Below are the code and all the weights of a small trained network. Each question names an input and a class and asks about switching units off, where a switched-off unit gives its printed mean instead of its output.

import numpy as np


def w(rows, s, z=0):
    codes = np.array(rows[::2]) - 128.0
    scale = np.full(codes.shape[1], s)
    scale[-1] = z or s
    return codes * scale


def norm(h):
    return h / np.sqrt((h * h).mean(-1, keepdims=True) + 1e-5)


def f(y):
    return y / 2 * (1 + np.tanh(0.7978845608 * (y + 0.044715 * y**3)))


def log_softmax(a):
    a = a - a.max(-1, keepdims=True)
    return a - np.log(np.exp(a).sum(-1, keepdims=True))


def net(x, mask):
    res = np.array(x, float).reshape(1, 5) / 4 @ E
    u = 0
    for l in range(2):
        y = f(norm(res) @ A[l][:, :-1].T + A[l][:, -1])
        res = res + np.where(mask[u : u + 16], y, B[l][:, -1]) @ B[l][:, :-1]
        u += 16
    return log_softmax(norm(res)[-1] @ U[:, :-1].T + U[:, -1])


A, B = {}, {}
E = w([
[210,136,72,155],'x0',
[172,91,207,113],'x1',
[145,54,79,124],'x2',
[122,134,66,120],'x3',
[153,207,109,2],'x4',
],0.0045)
A[0] = w([
[122,209,118,129,135],'L0N1',
[92,102,196,174,28],'L0N2',
[179,62,152,151,117],'L0N3',
[156,151,254,115,6],'L0N4',
[118,169,135,116,53],'L0N5',
[119,221,162,62,60],'L0N6',
[183,146,102,87,108],'L0N7',
[15,60,130,148,153],'L0N8',
[82,171,118,91,27],'L0N9',
[150,113,84,70,73],'L0N10',
[151,125,151,218,184],'L0N11',
[35,127,173,126,68],'L0N12',
[130,85,157,2,163],'L0N13',
[95,119,177,50,87],'L0N14',
[160,112,73,96,5],'L0N15',
[151,148,83,43,93],'L0N16',
],0.0084,0.0029)
B[0] = w([
[68,50,102,197,179],'L0N1',
[125,70,228,71,177],'L0N2',
[86,172,148,235,190],'L0N3',
[223,242,115,110,186],'L0N4',
[116,138,132,163,118],'L0N5',
[70,150,163,197,220],'L0N6',
[12,32,175,70,175],'L0N7',
[8,62,113,50,251],'L0N8',
[153,99,150,173,134],'L0N9',
[131,27,189,86,156],'L0N10',
[117,4,114,142,233],'L0N11',
[124,146,163,47,181],'L0N12',
[136,167,243,114,254],'L0N13',
[197,189,205,105,181],'L0N14',
[191,84,183,119,128],'L0N15',
[58,42,176,71,209],'L0N16',
],0.0044,0.0032)
A[1] = w([
[65,168,79,111,78],'L1N1',
[155,32,122,169,123],'L1N2',
[193,153,161,138,3],'L1N3',
[211,147,61,6,142],'L1N4',
[36,139,45,174,95],'L1N5',
[184,159,45,67,122],'L1N6',
[179,140,191,223,85],'L1N7',
[128,123,81,89,50],'L1N8',
[157,174,168,44,189],'L1N9',
[205,72,216,114,146],'L1N10',
[253,181,156,91,82],'L1N11',
[192,118,43,36,73],'L1N12',
[128,24,90,147,94],'L1N13',
[204,158,21,186,168],'L1N14',
[73,131,216,94,163],'L1N15',
[44,203,59,76,84],'L1N16',
],0.0069,0.0033)
B[1] = w([
[131,104,121,198,129],'L1N1',
[142,188,50,115,185],'L1N2',
[138,167,167,207,108],'L1N3',
[37,71,176,88,132],'L1N4',
[167,160,69,238,175],'L1N5',
[99,111,193,154,110],'L1N6',
[229,145,110,68,145],'L1N7',
[153,134,185,154,108],'L1N8',
[7,53,100,183,202],'L1N9',
[153,96,83,160,203],'L1N10',
[2,176,141,234,138],'L1N11',
[87,99,250,99,116],'L1N12',
[123,249,64,103,185],'L1N13',
[2,118,60,99,152],'L1N14',
[155,32,87,77,253],'L1N15',
[208,21,90,172,146],'L1N16',
],0.0051,0.0047)
U = w([
[180,177,76,106,102],'0',
[95,244,221,92,139],'1',
[237,105,153,163,96],'2',
[145,175,129,85,11],'3',
[48,48,187,42,187],'4',
[94,92,5,213,167],'5',
[145,176,127,83,21],'6',
[162,197,160,184,137],'7',
],0.015,0.011)

Each question gives the input, the list of numbers given to net, and the class t.
The units are the neurons (one row each of A and B). Each row of codes is followed by its name. A weight is (code - 128) times the scale printed after its matrix; where a second scale follows, it is the last column's (A, B and U).
mask holds one flag per neuron, layer by layer. A switched-off neuron (its flag False) gives its mean, the last column of its row in B, instead of its output. The means were averaged over made-up inputs and are rounded, as every weight is.
A unit's drop is (log p(t) with every unit on - log p(t) with that unit switched off) / (log p(t) with every unit on - log p(t) with every unit switched off).
The circuit of an input: a set's keep is (log p(t) with only the set's units on - log p(t) with every unit switched off) / (log p(t) with every unit on - log p(t) with every unit switched off). Starting from the 12 units with the biggest drops (on a tie, the unit counted first), units are removed one at a time, each time the one whose removal leaves the highest keep (on an exact tie, the one counted first), for as long as the keep stays at least 0.8.
circuit, biggest first: the units of the circuit, biggest drop first
unit that matters most: the unit with the biggest drop
k most important neurons: the k neurons with the biggest drops, biggest first
k most important neurons of layer l: the k neurons of layer l with the biggest drops, biggest first
drop when u is switched off: that unit's drop, to one decimal
input [-1,4,-6,-4,-6], class 2: 3 most important neurons -> (L0N4 L0N7 L0N16)
input [4,6,3,-3,1], class 7: unit that matters most -> L0N8
input [-3,7,-4,0,-3], class 2: 3 most important neurons of layer 1 -> (L1N14 L1N10 L1N7)
input [-1,6,-5,3,-4], class 2: circuit, biggest first -> (L0N4 L1N7)
input [5,6,-8,1,-3], class 5: 2 most important neurons of layer 1 -> (L1N14 L1N11)
input [-8,7,-3,-3,7], class 1: circuit, biggest first -> (L0N4 L0N14)
input [-3,6,-4,7,3], class 1: 4 most important neurons of layer 0 -> (L0N14 L0N8 L0N4 L0N13)
input [0,3,-3,-3,-7], class 2: circuit, biggest first -> (L1N9 L1N7)
input [-5,8,-1,7,3], class 1: circuit, biggest first -> (L0N14 L0N4)
input [5,1,-8,-4,-3], class 0: 2 most important neurons of layer 0 -> (L0N11 L0N13)
input [4,-1,-1,-8,-2], class 0: 2 most important neurons -> (L1N7 L1N9)
input [7,0,-6,1,4], class 5: 4 most important neurons -> (L0N6 L0N1 L0N13 L0N2)
input [-7,-8,-7,0,3], class 5: 2 most important neurons of layer 1 -> (L1N16 L1N5)
input [7,0,-6,-5,5], class 4: most important neuron -> (L0N7)
input [4,8,-8,4,-2], class 5: 2 most important neurons of layer 1 -> (L1N11 L1N14)
input [-7,4,-8,4,1], class 1: 2 most important neurons -> (L0N4 L0N14)
input [5,4,-7,2,1], class 5: 3 most important neurons of layer 1 -> (L1N14 L1N11 L1N12)
input [-1,8,-2,-4,-1], class 1: 2 most important neurons -> (L0N4 L1N11)
input [-8,7,-3,-2,3], class 1: 2 most important neurons of layer 0 -> (L0N4 L0N14)
input [-1,-8,-7,0,7], class 5: unit that matters most -> L1N16
input [-6,7,-3,-7,2], class 1: drop when L0N4 is switched off -> 0.4
input [2,0,-7,-2,-4], class 0: 3 most important neurons of layer 1 -> (L1N7 L1N2 L1N9)
